Rows, each with roughly how far along a hidden order it lies (0 to 20)
In the rows, 100 means zero.
[ 96  99  96 103 100  96 104  99 103 105  86  97 103 101  56  82 108  94
 112  99  99 104 104  92  97 100 107  90  99 112 102  86 100 100  98  90
 124  95  91  99  99  99  91  99 103 110  91 107 101  95  99 109  98 101
  99  99 102 103  86  98] => 8
[101 104  98 100 101  96 102 102 104 106 105  99 102 101 100  95 100  96
 110  97 103  95 100 105  99 101 100  99 100 110 103 102 100  99  99  98
  90  87  95 104  96  99  98 100 104 103  95 100 101 100  96  96  96 100
  99 100 102 100  96  98] => 1
[103 101  98 103 101 103  99 100 100 108 102  90  96 101 107 107 100  88
 100  96  97  95 100  87  99 100  84  96  99  92  95 103  99 105 100  93
  98  88  95 102  94  99  92  99 101 101  98 104 102 103 109  90  95 100
  98  98  99  99  98 100] => 1
[136 109 128  88  79 113 110  96 126 129 159  96  18 106 200 103  96 159
  43 123  80 148 103  99  83 108 105 113 101 120 104   0 113 105 100   3
 103 145  87  89  73 101  83  95 125 103 139 116  86  53 105  57 108 115
  98  72 102 111 109  92] => 20
[ 99  97 101 100 101  97  98 102 108 105  95  94  99 101  67  86  99  92
 117  98 102 103 102 103 100 100 107  94  99 111 102 104 100 100 100 103
  86 106 102  95  95 102 107  99 105 107  90  98  99 106  95 102 101  99
 100 103 104 104  95  97] => 4
[101  96  99 100 100  96  99 102 107 105 101  85  99 100  83  87 103  96
 101 102 101 108 100 112  99 101 103  88  98 107  98  97  97  97 101 100
  97 102 107  99  92  99 103  99 109 108  98  99  99 106  90 102  96  97
  99  99 102 102 101  98] => 0
[ 97  99  99 100 101 101 102  99  97 104 104  95  98 101 112 105  99  92
  94  94 101  95 100 112 101  99 101 105 100  89  96 121 100 105  98  98
 103  83  98 103  96 103  97 101  98  95 101 106  98 111 114  92  98 106
  99 103  98 100  98  99] => 1
[101  99 102  99  97 101  94  99 104 100 103 109 115  99  61  92 103 102
  85 106  97 108  99  99 103  99  88  96 101 109  98  94  98  96 101 112
  98 115 102  91 102  99  98 100 104 100  96 103  98  92 101  96  99 100
 102  99 101 105 106  99] => 6
[ 90  96  98 100  99 101 100 101  93 104  91  98  92 104  80  95 104  87
 126  97 103  95 104 112  95  97 105 100  99  93 101  96 101 100  98  96
  87 103 100  99 101  97  98 100 105 111  91  98  98  97 109  99  98 105
  98 108 101 100  93  99] => 7
[102  96  99 101 100 101 101 101 104 101  99  98  96 100  83 101 103  94
 125 101 100 103 101 107  99 102 101  93  99 103  99 100  99  99 101 109
  98 108  95  99  94 101 102 100 108 100 101  97 100  94  99  99  95  97
  99 100 102 103  96  97] => 2
[102  98 102 100 100  98 100 102 105 102 102 105 102 101  72  95 102 101
 107 104 100  97 101 101 100 102 108  86  99 115 103 101  99  98  99 106
  98 103  95  99  97 101  98  99 108 111 101 101 101 101  94 101  98 103
 100  99 104 101  96  99] => 0
[105 104 101  95 101  84 102 106  91  88 101 113 120 100 200  56 103 127
  45  80 100 129 100  54 100 112 139  96 104  61 117 111  98 112 102  77
  49 123  80  92  80  87 129 102 118  85 102  92  98 137 120 108  91 105
  94 118  97 106  98  74] => 17
[ 97 100 101  98 100  99 100  99  98  99 105 111  85  99  32 102 100 105
  99 101  99 103 100  97 102 100 108 107 101 100 101 105 101 101 101  99
  99 115  90 101 104  99  99 100 102 103 101  98 101 109  88 108 105 101
 101  99 101  99  97 102] => 3
[101 100  96 100 100 103 103 100  92 105 100 108 110 100  79 111  99  97
 100 100 102 102 102  97 100  97  99  98 100  93 102 109 100 105 101 101
 119 101 106  98 100 100 103 100 102  96 107 110  99 107 112 106 102 100
 100  97 100 105  98 102] => 3
[101  99  97 102 100  98  97 100 106 103 102  99  97 101  79  91 101 100
 100 101 103  99 101 111  97 102  87  96 100  97 101 107  98  98  99 101
  93 100  94  99  93  98 102  99 102 102 100  98  99 103 106  96  98 101
 100 102  99 103 101  96] => 2
[101  96 103 100 100  99 101 102 101  99 103 112  99 100  49  92 107 107
 124  96 101 116  98 104 101 101 123  98  99  97 106 101  96  98 100 101
  86  92 111  96 100 103 116 101 107 107 106 104  98  96 104 107 101 101
 100  92 103 108 100  93] => 6
[102 101  98 102 101 102  98  99 103 101 107  87 107 102  96  85 107  95
 130 103 102  89 103  37 102  99 100  85  99  90 107 114  97 101 100  91
  85  91  95 105  97  98 117 100 112 105 100 108 100 103 121  99  97  98
 101  93 103 100  87 101] => 9
[ 99  99 103 100 101  96 101 100 100 105  99 104 102 100  59  90 103 108
 109  98 101 104 101 100  99 101 102  92 100 101 102 100  98  99 101 111
 102 101  99  99 100  96 102  99 105 105  99 100  99  78  93 103  99 100
 100  97 102 101 100  98] => 0
[ 89  97 105 101 100  94  98  97  96 101  93 111 102  99 171  94 100 121
 117  89 101  90  94 103  99 104 120 107 103  88 109 134 102 110 100 109
 114 104  70  99 109  92  86 104 109 111  91  85 104  88  90  91 100 101
 100  98 103 103 104 107] => 12
